Below are the code and all the weights of a small trained network. Each question names an input and a target symbol and asks about switching units off, where a switched-off unit gives its printed mean instead of its output.

import numpy as np


def w(rows, s, z=0):
    codes = np.array(rows[::2]) - 128.0
    scale = np.full(codes.shape[1], s)
    scale[-1] = z or s
    return codes * scale


def norm(h):
    return h / np.sqrt((h * h).mean(-1, keepdims=True) + 1e-5)


def f(y):
    return y / 2 * (1 + np.tanh(0.7978845608 * (y + 0.044715 * y**3)))


def softmax(a):
    e = np.exp(a - a.max(-1, keepdims=True))
    return e / e.sum(-1, keepdims=True)


def log_softmax(a):
    a = a - a.max(-1, keepdims=True)
    return a - np.log(np.exp(a).sum(-1, keepdims=True))


def net(x, mask):
    ids = ['ΔΞΦβγεζηθπστψω'.index(c) for c in x.split()]
    T = len(ids)
    res = E[ids] + P[:T]
    r = norm(res)
    for j in range(2):
        rows = slice(2 * j, 2 * j + 2)
        q, k, v = (r @ M[0][rows].T for M in (Q, K, V))
        z = softmax(np.where(np.tri(T) > 0, q @ k.T / 2**0.5, -1e9)) @ v
        o = O[0][rows]
        res = res + np.where(mask[j], z, o[:, -1]) @ o[:, :-1]
    y = f(norm(res) @ A[0][:, :-1].T + A[0][:, -1])
    res = res + np.where(mask[2:10], y, B[0][:, -1]) @ B[0][:, :-1]
    return log_softmax(norm(res)[-1] @ U[:, :-1].T + U[:, -1])


Q, K, V, O, A, B = {}, {}, {}, {}, {}, {}
E = w([
[148,167,2,146,161,137,182,124,116,164,129],'Δ',
[49,135,106,62,158,107,68,91,133,155,135],'Ξ',
[91,161,208,139,139,177,153,113,216,121,183],'Φ',
[157,138,23,186,212,155,154,122,121,141,176],'β',
[172,157,63,170,102,192,161,96,83,132,134],'γ',
[160,103,141,113,143,131,93,179,124,204,105],'ε',
[167,93,28,177,154,159,108,152,143,93,189],'ζ',
[106,130,36,159,160,188,141,182,118,88,153],'η',
[200,169,121,95,127,108,71,121,140,124,100],'θ',
[120,123,10,153,97,112,179,144,166,129,93],'π',
[115,143,151,151,123,49,166,174,125,180,127],'σ',
[153,122,35,104,90,167,186,145,122,108,150],'τ',
[180,122,39,164,119,133,188,115,115,149,179],'ψ',
[131,203,118,133,155,54,122,124,155,86,112],'ω',
],0.0078)
P = w([
[188,71,2,179,125,151,178,70,111,122,101],'0',
[195,121,24,174,116,137,150,99,147,146,135],'1',
[199,156,45,149,114,143,150,120,141,165,150],'2',
[190,166,72,135,121,153,142,150,129,163,151],'3',
[189,185,93,101,134,141,159,156,122,167,151],'4',
[170,185,113,85,164,138,145,173,118,149,149],'5',
[159,169,139,63,175,127,147,183,112,131,152],'6',
[146,175,164,53,183,127,148,198,108,130,151],'7',
],0.0039)
Q[0] = w([
[157,237,80,99,176,165,178,137,178,84,191],'H1',
[79,35,148,142,97,97,27,17,105,100,49],'H1',
[117,2,198,177,62,84,55,100,70,95,40],'H2',
[61,12,190,179,52,105,85,48,98,59,87],'H2',
],0.0089)
K[0] = w([
[133,153,130,86,151,68,85,152,112,126,95],'H1',
[126,121,88,173,112,185,153,91,146,111,133],'H1',
[152,98,27,162,121,140,144,134,83,125,129],'H2',
[135,101,3,145,129,106,140,126,59,116,122],'H2',
],0.011)
V[0] = w([
[60,73,183,207,121,89,224,217,77,211,166],'H1',
[194,50,146,79,120,141,51,124,86,191,55],'H1',
[97,209,118,189,130,41,234,33,168,31,135],'H2',
[3,78,119,79,148,217,118,30,149,141,160],'H2',
],0.0045)
O[0] = w([
[52,118,32,131,195,238,227,44,138,255,111,11],'H1',
[180,161,106,53,136,160,75,204,208,185,115,253],'H1',
[24,147,184,74,191,40,111,108,59,171,121,150],'H2',
[125,240,25,99,76,122,57,121,123,193,219,71],'H2',
],0.0046,0.0023)
A[0] = w([
[163,164,121,93,115,194,122,118,87,182,56,136],'N1',
[101,158,173,64,160,63,107,152,59,130,136,251],'N2',
[188,154,111,112,122,222,107,144,189,142,171,139],'N3',
[108,96,149,50,114,137,121,225,166,128,122,129],'N4',
[100,160,93,131,69,87,54,53,173,191,136,12],'N5',
[75,128,76,167,155,169,167,91,125,139,115,245],'N6',
[183,162,109,155,113,74,31,174,130,79,164,171],'N7',
[137,136,110,69,2,149,136,116,149,84,145,2],'N8',
],0.0068,0.00087)
B[0] = w([
[57,222,27,176,203,95,127,64,135,93,76,166],'N1',
[109,167,4,227,163,81,120,180,151,140,154,204],'N2',
[94,93,72,245,86,40,84,113,188,158,102,248],'N3',
[238,157,114,145,229,136,97,83,118,167,92,182],'N4',
[153,151,147,66,29,104,147,61,210,176,117,165],'N5',
[120,154,237,54,86,143,43,176,179,157,117,199],'N6',
[42,133,205,26,126,132,105,34,112,202,75,255],'N7',
[89,151,130,77,241,99,150,79,206,106,163,157],'N8',
],0.0046,0.0057)
U = w([
[148,182,75,77,140,127,124,191,38,171,95,86],'Δ',
[93,174,114,105,102,90,91,59,160,186,159,192],'Ξ',
[126,136,190,185,82,137,181,107,163,98,169,80],'Φ',
[154,132,154,155,228,179,78,146,95,155,219,88],'β',
[171,166,133,197,97,185,145,39,49,69,77,93],'γ',
[184,108,83,222,134,147,125,145,211,136,95,147],'ε',
[101,2,128,158,114,139,65,42,100,108,139,69],'ζ',
[94,100,139,145,53,205,68,207,102,60,138,105],'η',
[210,109,205,68,142,115,89,135,133,83,68,137],'θ',
[104,82,120,100,8,86,179,195,150,108,58,1],'π',
[74,73,175,114,175,194,199,107,137,164,75,152],'σ',
[149,70,73,61,160,122,201,103,146,46,173,83],'τ',
[218,62,145,133,53,117,186,143,75,172,183,129],'ψ',
[79,110,137,209,170,46,144,144,87,59,127,147],'ω',
],0.0096,0.0043)

Each question gives the input, a string of symbols that net reads in full, and the target symbol t.
The units are the heads (2 rows each of Q, K, V and O) and the neurons (one row each of A and B). Each row of codes is followed by its name. A weight is (code - 128) times the scale printed after its matrix; where a second scale follows, it is the last column's (O, A, B and U).
mask holds one flag per unit, heads first, then neurons. A switched-off unit (its flag False) gives its mean, the last column of its rows in O or B, instead of its output. The means were averaged over made-up inputs and are rounded, as every weight is.
A unit's drop is (log p(t) with every unit on - log p(t) with that unit switched off) / (log p(t) with every unit on - log p(t) with every unit switched off).
The circuit of an input: a set's keep is (log p(t) with only the set's units on - log p(t) with every unit switched off) / (log p(t) with every unit on - log p(t) with every unit switched off). Starting from all 10 units, units are removed one at a time, each time the one whose removal leaves the highest keep (on an exact tie, the one counted first), for as long as the keep stays at least 0.8.
circuit, biggest first: the units of the circuit, biggest drop first
top k neurons: the k neurons with the biggest drops, biggest first
which heads matter: for each layer, one digit per head in row order, 1 if its drop is at least 0.15 and else 0, layers parted by /
input γ ζ π β ψ η ω ψ, target ω: which heads matter	01
input η τ η ζ π ζ θ Δ, target θ: which heads matter	11
input τ η τ η ω η Ξ η, target Ξ: which heads matter	01
input ω Δ ε β σ γ, target σ: circuit, biggest first	(H2)
input η η ε ψ Δ θ η, target θ: circuit, biggest first	(H1, N7)
input ψ ε ε θ ψ, target θ: circuit, biggest first	(H1, H2)
input θ η τ β γ, target θ: which heads matter	10
input η ψ ζ σ, target σ: which heads matter	10
input Φ γ π η τ Φ ψ, target ψ: which heads matter	10
input Ξ ω η π ε η, target ε: which heads matter	01
input τ η π, target π: which heads matter	10
input γ ε θ, target θ: which heads matter	11
input τ τ β, target β: which heads matter	10
input β π ψ γ, target γ: top neuron	(N2)
input τ τ ε τ Ξ ω, target ω: circuit, biggest first	(H2, H1)
input η β Φ η, target Δ: circuit, biggest first	(H2, N3, H1)
input τ π π, target π: top 2 neurons	(N7, N6)
input Φ ζ ε τ τ π η Φ, target ε: top 4 neurons	(N7, N3, N4, N6)
input Δ π β, target β: top 3 neurons	(N3, N6, N7)
input Δ β γ ε ψ π β, target ε: circuit, biggest first	(H2)
